In the rows, 128 means zero.
Each row is followed by its class; each block has classes of its own.
112,170,132,128,128,79,185,95,163,162,194,119,99,237,127,132,193,123,129,132,172,104,148,73,150,149,87,106,151,90,173,140,80,151,134,118,130 => Befak
131,150,170,114,119,106,174,114,202,145,70,127,129,136,103,104,117,152,152,162,86,128,112,119,125,123,112,115,111,161,95,150,100,121,91,143,141 => Befak
104,155,176,121,122,138,122,129,174,118,96,147,147,119,118,118,134,120,141,139,87,100,147,104,155,140,109,128,122,143,106,138,141,115,92,147,88 => Voru
146,99,159,125,136,116,129,138,114,136,115,116,159,102,112,116,103,132,135,145,110,109,130,110,110,111,104,133,117,115,124,140,151,140,112,135,166 => moked
116,180,104,96,100,100,140,133,198,111,129,164,144,142,176,148,167,152,142,101,105,117,194,83,172,176,118,86,157,122,69,100,100,118,112,160,105 => buka
156,115,138,144,132,146,128,149,137,134,119,144,109,103,109,120,98,117,110,172,134,109,96,172,113,133,132,108,116,94,148,170,121,131,97,134,129 => zil
122,176,133,86,151,86,122,129,167,166,133,129,156,162,118,107,84,108,131,176,121,184,119,90,148,142,82,164,182,129,120,105,137,114,157,125,142 => Fiva
141,146,145,113,134,99,162,141,163,121,102,154,134,116,140,108,116,131,120,139,76,155,125,113,138,153,135,110,115,123,147,143,97,155,140,134,160 => Befak
70,156,198,174,120,47,198,144,118,159,131,107,77,168,109,27,102,108,163,153,153,116,85,43,125,68,178,123,148,165,197,107,98,121,131,71,120 => moked
124,163,162,151,117,104,119,146,182,107,99,152,146,124,126,119,94,124,138,163,81,164,171,79,165,167,114,101,166,130,57,111,150,116,117,131,131 => moked
144,120,168,114,125,126,154,122,133,143,109,112,107,86,98,120,86,133,127,161,137,112,152,122,110,125,163,129,143,108,117,120,126,167,121,120,168 => buka
143,142,170,146,110,113,174,139,201,97,65,112,169,156,126,124,137,187,145,119,91,123,148,104,148,124,147,109,135,95,148,131,101,161,80,139,149 => Befak
117,132,108,135,132,133,119,111,151,125,130,119,153,127,123,144,145,163,134,141,127,107,142,105,142,120,135,162,135,115,118,150,126,120,87,152,145 => naru
149,167,154,106,122,99,173,131,142,134,127,124,112,112,157,136,127,142,131,144,122,134,143,135,152,145,121,132,149,124,111,106,125,122,95,124,126 => zil
120,117,122,105,114,93,175,150,116,112,115,116,175,125,100,138,118,201,143,115,110,155,122,78,152,139,107,137,183,124,156,114,116,150,114,97,141 => Fiva
137,110,147,134,77,123,150,114,124,148,113,120,150,83,108,147,128,154,117,170,119,135,143,117,115,98,149,151,146,79,116,128,132,145,97,144,153 => buka
88,144,132,171,89,146,121,106,96,150,170,106,133,185,138,85,126,125,153,160,133,154,97,109,106,126,108,163,125,115,151,84,111,104,172,140,103 => Befak
114,173,162,102,111,104,199,143,158,131,131,156,128,122,110,111,107,156,140,120,108,150,163,122,163,154,137,73,139,154,148,158,122,135,111,91,149 => moked
107,165,177,138,132,107,143,139,168,124,128,128,149,129,123,105,87,135,135,120,96,134,119,111,124,155,107,103,133,153,128,153,115,117,120,115,144 => sibul
134,148,143,117,223,105,118,111,132,165,124,99,58,194,80,147,116,80,95,127,150,64,168,70,122,107,97,94,105,167,130,144,114,182,112,139,118 => naru
109,181,117,51,170,82,118,152,204,123,132,145,161,109,141,120,126,150,129,96,96,118,143,85,151,167,121,145,158,167,86,151,88,113,119,122,155 => Fiva
93,165,124,119,136,87,111,126,56,113,169,124,138,176,81,61,90,143,132,114,128,139,113,106,110,104,142,157,137,173,144,122,178,63,149,30,84 => Fiva
141,151,136,133,147,91,147,150,130,87,111,141,150,123,101,111,96,173,122,125,101,155,168,96,134,148,139,130,141,143,114,131,152,113,118,83,144 => moked
99,161,181,101,82,99,162,146,167,121,139,141,180,111,139,83,150,133,129,120,63,161,119,118,166,158,63,106,127,129,139,128,128,122,130,107,139 => Voru
118,153,138,124,97,126,142,146,93,168,98,143,125,69,173,153,92,120,133,147,86,197,114,152,137,149,140,104,124,160,69,122,146,130,141,140,158 => moked
128,133,124,118,87,152,171,153,176,192,68,116,152,103,137,104,128,131,155,181,119,150,108,129,117,120,107,129,152,114,119,94,108,131,121,165,153 => buka
148,116,170,111,190,51,103,103,119,80,64,144,38,174,137,117,137,101,165,123,158,82,116,89,130,79,179,100,111,132,110,156,139,162,141,106,98 => sibul
114,140,103,165,95,105,170,130,142,137,99,107,135,162,188,133,94,143,138,153,146,176,121,107,122,132,128,118,138,105,110,65,126,125,140,148,119 => sibul
96,162,126,167,105,117,148,133,86,144,150,137,147,124,123,115,103,163,92,134,120,148,114,100,155,120,107,152,120,149,180,140,120,124,103,129,124 => sibul
113,140,115,112,100,124,140,120,128,127,171,109,155,97,115,155,128,163,132,114,101,98,142,112,140,130,110,140,153,126,101,128,121,116,74,129,129 => naru
158,108,147,112,113,117,152,127,146,132,120,117,139,93,108,134,127,138,128,147,106,120,141,109,134,93,119,143,140,90,111,129,138,154,84,133,162 => Voru
136,135,147,137,102,126,135,133,96,126,146,138,179,149,137,166,123,187,97,117,115,127,158,114,120,166,129,127,132,65,151,146,136,164,118,138,159 => Befak
135,131,129,117,117,101,141,148,118,129,128,112,128,114,129,118,99,118,112,125,149,138,126,125,131,111,117,138,126,97,169,128,155,135,129,91,169 => zil
116,154,127,127,116,119,137,128,174,118,80,112,144,62,169,106,123,147,172,124,100,133,106,101,143,146,95,112,140,184,68,117,72,151,113,149,146 => sibul
109,152,158,128,73,104,138,121,148,88,111,153,142,119,134,137,145,200,141,144,116,138,154,94,146,152,129,136,134,83,122,121,95,131,103,140,100 => zil
109,130,151,155,119,97,161,123,122,112,96,123,119,107,91,87,79,147,143,155,75,138,94,90,112,149,133,115,109,164,117,126,106,135,132,97,137 => Befak
124,157,86,189,88,113,111,99,165,56,172,110,131,146,117,98,145,182,121,154,120,133,168,62,167,106,115,169,155,100,70,112,90,113,69,132,103 => Befak
125,152,150,151,113,74,156,133,124,123,105,126,106,122,141,138,104,166,140,150,109,184,113,92,160,136,135,139,147,122,114,117,129,121,113,116,171 => zil
121,157,157,94,122,114,149,109,188,145,116,140,164,152,109,109,127,121,145,134,127,112,156,103,140,146,87,115,122,120,151,123,128,142,131,133,130 => Voru
126,110,122,128,118,135,158,107,156,140,137,107,161,97,79,157,110,134,122,153,97,112,138,121,148,138,122,121,142,111,124,141,118,147,86,129,140 => Fiva
107,155,129,136,115,123,132,110,139,144,94,119,124,114,115,110,123,138,175,145,116,131,107,115,122,129,160,120,148,171,99,109,106,125,128,115,117 => naru
128,127,207,168,102,89,167,127,182,114,57,106,146,96,115,136,100,150,125,152,99,164,129,94,112,124,121,85,117,114,134,148,89,177,99,139,166 => zil
102,123,164,63,116,113,158,136,213,158,101,133,120,120,112,95,124,74,139,171,114,149,128,64,158,93,63,99,152,131,119,135,112,183,131,153,148 => Voru
65,162,182,90,62,126,140,183,182,107,102,149,204,77,181,63,94,194,130,132,111,162,94,129,139,194,107,127,153,134,100,125,101,139,135,129,146 => Voru
121,116,163,117,102,138,142,137,129,143,120,96,156,104,109,127,115,154,149,142,112,119,123,111,103,88,115,149,160,124,119,126,134,126,87,137,135 => naru
109,139,160,182,117,104,138,154,109,111,80,129,116,127,168,106,103,144,160,143,126,144,128,92,124,146,144,101,132,147,87,115,141,119,125,124,120 => moked
114,165,94,70,138,109,151,83,68,123,195,167,68,188,164,187,152,178,132,123,167,107,188,128,163,212,131,124,111,88,136,100,115,145,164,145,79 => naru
82,167,141,137,145,90,158,122,123,175,105,145,140,139,97,129,72,149,134,146,101,154,110,60,149,162,141,138,147,193,153,108,112,126,144,142,150 => buka
120,159,148,160,140,101,147,128,121,111,114,127,122,125,90,134,82,155,112,137,140,174,118,119,143,156,134,157,135,142,163,147,132,131,134,87,149 => Voru
149,167,150,98,165,28,133,102,74,132,156,132,77,197,134,125,156,201,153,167,138,204,78,114,164,125,76,204,137,85,148,162,133,104,149,114,189 => naru
76,104,78,211,160,132,74,69,74,91,119,122,109,226,113,140,137,143,168,145,183,73,96,96,116,179,109,124,79,145,147,114,124,105,166,150,32 => naru
128,129,159,162,118,104,166,117,102,119,135,144,128,149,162,132,142,170,132,164,117,135,130,102,153,170,117,130,131,77,149,120,124,143,125,148,125 => sibul
122,108,72,95,122,144,174,107,168,132,117,109,114,116,120,173,142,146,166,128,151,127,173,97,127,136,150,121,178,156,71,92,116,137,123,125,134 => naru
144,145,115,88,140,100,148,147,85,145,139,122,114,119,163,118,100,133,136,154,122,174,123,116,133,138,84,129,159,125,96,117,144,133,136,116,138 => Fiva
132,109,118,123,87,126,168,152,143,120,113,121,139,99,123,95,144,140,143,154,88,149,116,103,114,146,110,123,153,104,107,102,110,140,144,99,149 => Befak
143,74,53,242,158,134,148,88,94,94,109,114,98,180,158,184,175,151,89,106,171,89,176,91,164,128,179,96,79,132,150,96,110,175,111,165,104 => sibul
136,149,93,166,165,94,132,119,122,114,117,117,142,157,140,144,131,162,129,118,131,115,141,81,138,170,135,131,149,154,111,86,105,128,127,140,117 => buka
116,143,95,125,103,98,140,130,150,133,128,120,180,99,104,122,145,140,141,106,88,125,131,100,162,138,124,140,135,139,127,92,117,117,131,100,158 => moked
103,189,142,171,115,94,149,139,112,105,100,137,137,130,154,89,104,170,121,158,130,148,146,77,136,160,102,127,111,93,183,132,91,154,122,146,105 => buka
154,102,138,103,127,138,152,141,151,151,99,124,139,106,107,122,127,114,141,123,147,110,155,121,127,55,158,116,152,157,129,142,150,145,94,125,155 => moked
128,184,98,138,99,131,140,128,181,124,107,134,133,144,157,122,107,150,147,130,145,158,140,134,150,151,161,147,153,133,115,95,104,111,133,132,129 => Befak
131,164,176,141,107,64,193,145,140,127,82,128,141,113,104,87,131,197,133,146,106,159,110,94,123,130,135,114,150,128,161,143,80,152,107,95,155 => buka
129,165,146,152,153,84,151,128,118,120,86,135,141,185,154,138,167,166,126,124,119,120,154,74,159,170,104,88,112,86,186,130,100,187,128,155,122 => buka
130,167,98,101,140,113,126,94,146,148,83,167,66,110,111,86,130,58,132,177,122,93,136,112,168,122,144,112,103,181,95,136,141,141,130,108,95 => Befak
122,103,98,154,116,104,137,160,110,67,168,124,158,147,153,142,99,202,151,74,168,123,178,61,107,144,149,123,160,55,168,148,118,133,122,112,165 => Fiva
145,164,95,69,150,118,133,121,166,167,111,132,122,125,121,125,124,134,125,111,124,120,134,111,132,111,149,139,152,212,76,102,87,144,124,135,144 => Befak
117,136,95,88,190,124,117,79,79,114,193,193,57,152,129,114,155,74,129,155,101,101,139,170,194,180,154,111,70,176,100,150,180,83,166,108,79 => moked
159,110,110,92,155,122,126,144,145,135,124,111,123,97,130,131,90,103,124,129,128,142,124,120,110,102,112,131,141,129,89,129,138,152,125,131,178 => Voru
96,148,171,143,145,110,110,138,132,117,84,130,135,173,151,131,148,151,155,102,113,103,125,82,137,138,124,96,104,131,142,149,122,140,115,146,125 => zil
105,118,123,114,96,142,131,142,152,136,135,136,179,106,110,105,125,133,136,124,128,135,144,114,121,89,149,125,142,130,133,160,146,120,116,113,161 => moked

A new block, with new classes.
139,139,129,114,128,114,139,86,125,132,146,73,146,112,158,123,116,123,165,113,65,109,129,124,123,135,130,123,132,146,164,141,114,120,121,146,94 => lil
153,114,142,136,132,112,129,107,136,146,152,117,143,129,187,138,99,117,143,101,89,125,168,142,112,139,89,165,97,169,181,179,126,124,125,131,102 => tal
138,112,107,133,115,92,143,113,126,131,129,106,161,60,154,116,145,149,167,120,76,87,165,139,113,165,119,162,111,119,136,116,139,126,123,129,54 => lil
124,135,105,132,130,90,130,130,132,128,128,101,125,148,141,139,120,128,128,152,126,148,139,125,106,145,146,160,150,142,130,140,116,151,155,114,147 => tal
118,137,105,131,130,86,130,126,137,127,125,105,135,145,141,131,119,124,128,143,116,150,139,123,110,147,138,156,150,135,136,134,117,139,148,112,135 => rikuz
120,132,111,124,137,80,136,128,135,131,127,104,129,140,140,131,126,129,129,147,117,147,137,122,111,145,143,163,147,134,130,137,118,138,152,117,135 => Mive
122,138,101,128,132,82,133,123,139,135,125,101,131,137,149,120,124,128,131,146,108,156,136,127,111,149,143,155,150,141,139,132,123,132,148,110,144 => togig
157,119,137,113,137,99,120,116,122,135,149,142,139,134,157,112,114,105,157,82,96,103,143,138,135,137,99,127,107,119,173,141,103,107,110,119,79 => subav
114,130,111,120,139,89,134,128,134,125,126,94,124,146,137,133,120,126,137,154,121,148,134,133,106,147,145,158,140,139,127,132,119,142,155,108,143 => Mive
143,134,132,131,107,143,140,98,138,160,123,97,135,112,145,125,114,116,127,96,75,113,122,108,155,144,105,155,107,154,170,136,128,105,124,128,99 => lil
140,137,122,119,110,128,153,119,135,160,138,90,133,122,158,98,97,124,150,100,59,119,121,139,142,145,98,148,98,134,168,125,117,88,120,101,108 => subav
110,147,99,125,132,90,134,124,134,132,126,92,130,155,150,131,115,119,126,156,115,163,133,129,113,142,143,156,153,143,149,142,121,143,153,105,145 => napav
122,134,95,124,133,77,133,125,132,136,116,104,124,135,145,125,122,137,128,151,112,157,137,127,124,149,144,165,156,138,131,122,120,135,152,106,147 => subav
109,135,103,127,127,89,131,117,134,129,130,98,129,138,144,131,124,127,122,147,116,155,133,128,116,139,147,155,152,132,138,129,115,142,150,117,138 => rikuz
123,113,158,137,114,146,148,92,125,139,132,102,108,137,169,151,101,124,135,114,92,110,137,137,143,117,95,149,104,121,152,127,140,142,142,112,98 => subav
112,134,93,124,139,79,137,134,138,135,122,100,132,141,146,128,122,136,131,156,110,153,141,130,105,146,135,169,151,142,135,132,118,138,153,114,149 => napav
161,140,131,98,123,88,134,110,150,133,123,108,147,126,163,134,106,124,142,101,67,96,144,143,133,156,98,175,106,141,159,134,102,118,114,148,72 => tal
121,139,109,128,139,89,132,139,129,119,119,104,135,144,133,132,125,129,132,151,127,151,142,123,97,145,140,160,152,145,125,147,116,142,146,111,141 => burot
117,122,115,133,127,105,111,94,137,138,161,144,137,121,183,126,96,126,138,98,67,164,135,138,135,153,136,159,118,89,171,131,95,144,144,151,81 => subav
115,142,97,121,133,83,134,120,141,136,119,85,125,146,150,132,114,128,124,149,103,161,135,122,118,150,144,167,152,146,136,134,118,142,158,111,153 => lil
109,139,96,125,136,84,129,132,136,127,128,95,135,153,150,129,125,126,127,157,127,161,133,134,102,144,132,161,145,138,132,138,125,141,154,107,151 => napav
144,135,146,123,106,152,159,92,127,150,127,111,134,131,144,132,101,112,119,102,77,123,133,121,165,123,100,135,115,161,206,158,101,116,98,148,105 => togig
148,153,141,164,114,113,134,71,116,159,139,129,135,91,183,119,123,147,150,91,71,109,146,123,133,142,111,119,143,114,184,143,122,117,122,123,102 => naro
165,143,116,110,147,88,139,89,113,131,141,106,134,97,151,99,118,121,168,128,74,120,164,133,93,144,139,157,151,145,177,160,133,133,100,106,107 => burot
137,129,129,121,119,131,149,81,136,121,165,93,139,146,178,138,87,123,119,102,73,127,146,145,135,149,117,148,104,127,166,174,99,151,120,136,131 => togig
116,131,105,125,139,87,139,140,142,123,125,93,131,149,132,133,114,134,123,160,116,148,138,125,108,151,143,169,140,138,116,135,117,147,152,116,146 => Mive
121,138,106,130,139,78,131,134,135,126,125,102,134,153,145,132,125,134,131,147,125,151,144,127,106,141,147,152,155,147,134,136,117,135,152,116,149 => Lukin
121,137,105,130,134,91,136,131,137,125,121,85,137,150,145,134,117,132,132,150,121,149,142,126,101,139,135,168,148,133,131,133,116,144,151,113,154 => naro
115,131,102,127,132,89,130,130,142,127,118,85,141,139,147,132,120,126,120,152,110,148,141,120,116,143,141,156,146,131,127,126,118,143,154,121,139 => lil
145,126,118,122,124,114,142,104,136,144,129,98,130,107,156,113,94,119,144,100,61,114,149,116,137,139,111,144,130,134,178,134,120,110,116,110,85 => lil
119,137,104,124,139,86,128,146,143,129,118,100,134,148,146,133,118,136,117,152,134,155,136,124,114,148,133,174,150,142,130,138,113,138,147,125,140 => Popu
137,127,131,116,134,108,143,116,137,166,137,107,109,122,143,106,114,125,178,100,77,110,123,114,120,111,106,137,134,141,165,100,121,77,123,117,106 => naro
121,136,107,130,134,87,138,137,141,132,122,101,130,148,136,126,127,134,120,152,119,148,137,122,112,146,131,167,143,141,127,133,121,135,146,108,151 => togig
117,142,128,126,130,101,132,78,126,154,158,116,127,130,183,116,112,108,130,95,87,170,137,121,119,148,130,150,140,111,187,140,107,120,132,113,109 => burot
114,127,104,127,135,83,131,133,134,129,136,104,121,146,139,126,121,128,132,153,128,154,137,129,106,140,144,160,147,129,135,131,117,144,149,109,139 => Mive
147,127,105,97,124,80,147,103,126,127,150,80,134,118,154,113,115,95,142,125,66,98,136,142,127,136,122,156,130,111,177,154,121,145,120,114,81 => pena
122,105,129,101,120,94,146,146,156,116,138,117,147,154,126,134,109,119,105,140,82,100,158,145,137,126,86,174,106,119,160,142,88,144,106,134,119 => pena
104,129,138,108,133,100,147,114,138,135,124,74,139,145,165,123,105,122,124,121,92,146,136,147,135,150,129,156,120,145,184,126,97,122,126,139,102 => Lukin
146,113,145,124,119,103,134,106,149,141,140,128,137,118,170,140,98,123,143,78,66,87,146,126,153,150,101,138,104,150,170,148,109,107,123,154,51 => Mive
122,141,93,129,137,77,131,138,135,133,123,91,127,147,142,123,117,135,132,154,119,164,136,124,113,158,142,172,151,134,134,125,116,133,147,103,146 => subav
149,134,149,107,157,126,108,121,137,135,165,127,130,146,165,98,97,102,148,111,90,105,132,140,107,136,113,141,95,101,166,148,134,126,119,116,102 => Popu
129,138,132,114,132,129,164,99,147,143,122,81,136,130,162,140,97,121,121,101,68,133,131,123,129,174,124,178,104,130,129,144,134,111,144,126,150 => naro
121,131,106,125,133,88,127,131,135,124,124,108,125,140,144,141,124,131,122,153,132,155,145,133,108,145,140,159,146,144,132,138,121,141,146,120,149 => tal
112,132,107,124,143,78,134,129,136,125,129,98,126,157,137,125,117,126,127,161,122,151,136,121,103,143,150,159,150,113,122,124,111,154,153,112,147 => Mive
123,142,112,135,137,90,131,122,134,130,124,100,129,147,142,136,123,133,133,142,122,146,138,123,107,146,138,167,150,130,130,131,119,144,152,109,152 => naro
115,133,105,128,128,90,132,127,133,129,124,98,130,141,141,134,132,129,120,151,124,148,138,125,115,140,138,162,149,135,128,133,126,151,153,110,148 => lil
152,117,121,101,123,119,169,100,149,148,135,14,143,121,194,139,102,112,121,112,72,98,141,130,127,113,95,163,123,151,159,138,128,111,135,149,118 => naro
125,134,106,126,136,86,131,130,139,137,126,93,127,145,155,133,119,128,127,146,128,143,139,122,112,137,133,170,151,132,133,130,116,138,155,112,138 => Popu
120,142,108,132,138,89,125,129,138,136,121,107,129,143,151,132,119,135,127,146,128,156,135,123,114,148,143,167,151,137,128,136,115,137,157,114,146 => Popu
140,124,142,120,114,144,152,135,138,120,140,124,136,140,135,141,102,127,109,96,93,113,148,127,125,149,95,157,109,132,142,176,130,123,116,119,139 => pena
113,143,102,128,140,83,127,131,137,133,125,104,136,156,148,128,122,126,132,153,119,158,134,131,104,143,134,162,146,138,131,134,121,143,157,107,147 => napav
158,127,149,126,116,116,150,91,147,150,137,97,144,126,183,132,94,120,110,83,53,66,155,112,153,152,110,174,101,108,173,156,119,129,127,140,89 => naro
124,118,126,108,133,103,135,106,136,153,129,102,142,122,149,114,129,106,139,98,85,109,117,114,128,150,110,149,117,135,158,124,120,97,141,122,100 => napav
153,131,143,135,118,119,164,85,130,140,121,118,155,117,159,140,105,123,124,94,67,97,168,98,151,155,115,143,110,134,161,169,116,105,116,122,105 => togig
150,142,124,112,129,87,111,109,136,131,146,114,147,126,170,104,113,118,169,88,82,126,129,162,123,152,113,124,114,181,184,162,117,96,116,118,90 => Lukin
117,132,99,124,128,83,133,130,138,128,127,105,131,147,139,118,128,127,124,153,120,155,137,125,108,139,141,157,151,127,135,127,117,140,146,105,153 => togig
150,131,142,117,151,81,140,97,109,122,137,69,148,137,171,107,117,103,149,128,98,117,148,134,102,130,123,164,136,96,158,137,126,161,125,103,80 => subav
118,142,97,131,142,85,128,135,135,129,132,109,136,151,148,135,119,127,136,153,116,156,142,134,103,144,135,160,146,138,137,142,117,146,153,115,141 => napav
118,134,96,131,129,84,127,132,137,130,125,109,129,141,144,133,118,137,125,154,119,157,139,127,109,149,146,165,148,139,127,133,112,146,155,118,148 => tal
110,129,98,125,130,86,141,136,136,124,117,97,129,141,135,121,124,131,123,159,120,161,137,132,108,151,144,174,144,138,131,132,124,148,148,107,147 => togig
129,113,143,115,132,129,143,90,129,152,138,87,121,141,187,111,88,107,147,100,84,116,141,122,115,111,106,110,125,131,175,124,114,111,128,124,113 => burot
136,139,127,114,100,122,135,116,135,138,128,114,149,112,164,119,120,126,133,129,90,139,142,149,114,133,96,162,110,136,180,141,136,121,112,129,99 => tal
159,132,142,110,140,106,142,111,132,138,140,121,130,125,169,126,108,136,147,97,78,86,156,142,129,124,86,137,111,145,148,153,132,101,119,108,117 => naro
116,140,96,124,132,79,131,128,138,125,131,98,124,148,135,134,125,128,128,148,123,156,131,131,110,150,140,171,151,144,124,129,122,143,151,104,141 => rikuz
155,164,138,97,141,103,123,101,131,142,154,125,121,140,141,117,133,97,171,100,86,123,123,126,97,139,128,152,132,126,136,122,143,107,134,81,105 => burot
117,140,109,117,139,83,126,126,137,131,117,103,126,145,143,131,131,129,126,152,121,153,135,126,112,136,143,164,150,130,120,122,126,144,156,112,151 => lil
115,132,104,129,127,82,138,126,141,131,120,101,134,136,146,135,123,132,122,144,115,154,143,123,111,146,137,169,150,140,128,132,123,133,150,116,140 => rikuz
115,134,104,115,138,76,140,141,139,120,111,87,132,145,138,127,128,136,120,158,124,147,137,131,110,143,147,163,151,146,128,131,127,133,145,120,151 => Lukin
124,138,98,123,138,74,132,137,135,125,121,94,128,135,143,126,128,131,127,157,120,146,142,124,100,141,146,170,161,136,128,136,119,144,148,114,136 => burot
114,137,103,123,134,81,132,126,137,129,119,87,134,152,144,130,119,123,123,148,113,156,135,121,113,148,137,169,148,138,133,136,115,148,157,106,145 => lil
153,147,128,126,119,126,134,86,127,141,164,116,161,120,178,143,128,116,133,108,81,125,153,135,117,143,114,155,114,155,172,193,142,128,135,123,124 => napav
118,134,108,120,134,88,135,135,139,126,120,94,126,145,145,135,114,132,119,156,119,156,140,134,107,149,140,172,145,144,133,138,118,145,147,119,149 => tal
118,142,109,124,140,80,134,131,138,124,113,87,130,152,145,125,121,128,124,150,121,152,135,129,109,143,149,152,156,138,132,127,122,137,151,109,151 => Lukin
120,142,96,127,138,84,131,135,139,126,125,100,143,138,140,136,129,131,134,155,113,152,141,129,100,150,138,167,151,150,125,141,129,138,154,111,142 => napav
133,121,153,87,132,88,132,84,138,144,146,140,132,144,181,127,123,116,137,82,85,123,142,148,136,115,109,142,114,120,162,136,90,118,124,151,132 => lil
123,119,136,116,122,122,136,93,137,141,113,132,130,116,153,126,102,119,154,113,82,144,144,133,114,156,126,155,116,150,159,129,141,124,136,122,105 => Mive
116,127,106,125,133,84,133,126,139,131,132,103,129,141,139,134,125,128,130,152,116,148,140,126,110,143,145,159,146,137,132,132,114,142,153,117,144 => Mive
118,109,114,151,114,129,135,102,117,155,125,118,125,107,135,97,97,141,166,95,84,114,124,118,135,150,130,125,130,152,165,102,97,125,133,121,75 => rikuz
161,154,144,137,116,112,119,81,123,147,150,137,144,119,167,120,112,110,161,97,58,112,146,145,127,138,115,129,128,136,196,163,117,139,121,117,86 => pena
117,137,105,127,129,86,139,126,139,130,120,91,131,139,149,133,123,136,129,145,115,150,139,122,103,140,132,171,151,127,130,131,126,132,153,107,155 => naro
